Questions about the row below.
1) Find the 1st entry.
2) Find the fifth entry from the end.
3) Find the 3rd entry from the right.
4) Find the third smallest entry.
5) Find the third entry from the left.
array([133, 139, 115, 119, 156, 140, 123, 124, 145, 124])
1) 133
2) 140
3) 124
4) 123
5) 115

Questions about the row below.
1) Find the first entry.
2) Find the first entry from the right.
3) Find the second entry from the right.
[138, 124, 112, 152, 111, 122, 126, 139, 135, 119, 119, 135, 146, 112]
1) 138
2) 112
3) 146

B = array([132, 108, 146, 137, 128, 110, 115, 101])
Read off the first entry.
Answer: 132
Read off the third entry from the left.
Answer: 146
Read off the last entry.
Answer: 101
Read off the 5th entry.
Answer: 128

Read these off the matrix that follows. Rows and columns are numbered from 1.
1) Report the entry in the bottom-right corner.
2) Report the entry at row 1, column 3.
3) Report the largest entry.
4) Report the entry in the top-left corner.
5) Report the entry just right of 119.
6) Report the entry in the top-right corner.
7) Report the entry directly above the largest entry.
8) Report the bottom-left entry.
[[141 122 133 131 111 141 113 135]
 [122 130 124 127 121 136 124 107]
 [120 108 136 137 131 128 117 120]
 [120 134 119 144 137 129 131 138]
 [120 134 142 133 147 134 136 130]
 [138 125 126 157 114 141 125 120]
 [122 139 130 126 126 126 115 103]
 [130 126 105 130 129 135 148 130]
 [130 139 139 127 141 115 128 145]
 [124 128 122 135 136 126 145 138]
 [154 127 132 127 131 131 142 115]
 [136 136 130 130 123 135 125 113]]
1) 113
2) 133
3) 157
4) 141
5) 144
6) 135
7) 133
8) 136

Questions about the matrix below. Counting starts at 1.
1) Which number is the bottom-left entry?
2) Which number is the entry at row 3, column 1?
3) Which number is the entry in row 1 and column 3?
4) Which number is the entry in the top-left corner?
5) Which number is the entry in row 1 and column 2?
6) Which number is the entry just right of the smallest entry?
[[133 136 136 141 131 137 130 117 121]
 [126 121 123 112 119 133 127 139 135]
 [132 138 133 144 147 111 135 133 134]
 [132 134 135 139 129 139 130 118 121]
 [130 134 130 137 143 112 133 136 136]
 [125 120 124 113 116 138 125 132 129]
 [132 138 134 145 147 112 135 132 134]
 [126 119 123 112 113 141 124 131 128]
 [125 117 121 107 115 136 125 141 136]]
1) 125
2) 132
3) 136
4) 133
5) 136
6) 115

X =
[[127 129 108 141 137 109 142 131 136]
 [111 111 127 118 149 124 146 114 149]]
Indices start at 1.
The entry in row 1 and column 2 is 129
Give the entry just right of 109.
Answer: 142
The entry just right of 131 is 136
The entry at row 2, column 2 -> 111
Give the entry just right of the smallest entry.
Answer: 141
The bottom-right entry -> 149

Read these off the grid that follows. Indices start at 1.
1) Read off the entry just left of 125.
2) Read off the entry directly above 140.
3) Read off the entry in row 1 and column 1.
4) Read off the entry in row 2 and column 1.
5) Read off the entry in row 2 and column 2.
6) Read off the entry directly above the largest entry.
7) Read off the entry just left of 122.
8) Read off the bottom-left entry.
138,123,124,132,121,130,133,114,128,131
111,128,120,147,140,124,136,128,114,133
119,113,120,151,134,125,122,134,124,131
1) 134
2) 121
3) 138
4) 111
5) 128
6) 147
7) 125
8) 119

arr =
126,115,142,115,134,116,135,128
108,131,143,123,117,131,118,105
131,114,133,118,134,116,136,132
The second entry, reading row by row -> 115
Which number is the bottom entry of the column that holds the largest entry? 133
Which number is the top entry of the column that holds the smallest entry? 128
Which number is the largest entry in the last column? 132
Which number is the 3rd largest entry? 136
Which number is the largest entry? 143
The last entry of the largest entry's row -> 105

A = [124, 138, 114, 157, 112, 108, 134, 142, 120, 119, 124, 101, 119, 133, 110]
The second entry from the end is 133
Read off the last entry.
110
The third largest entry -> 138
The second largest entry is 142
Read off the 3rd entry from the left.
114
Read off the entry just right of the smallest entry.
119
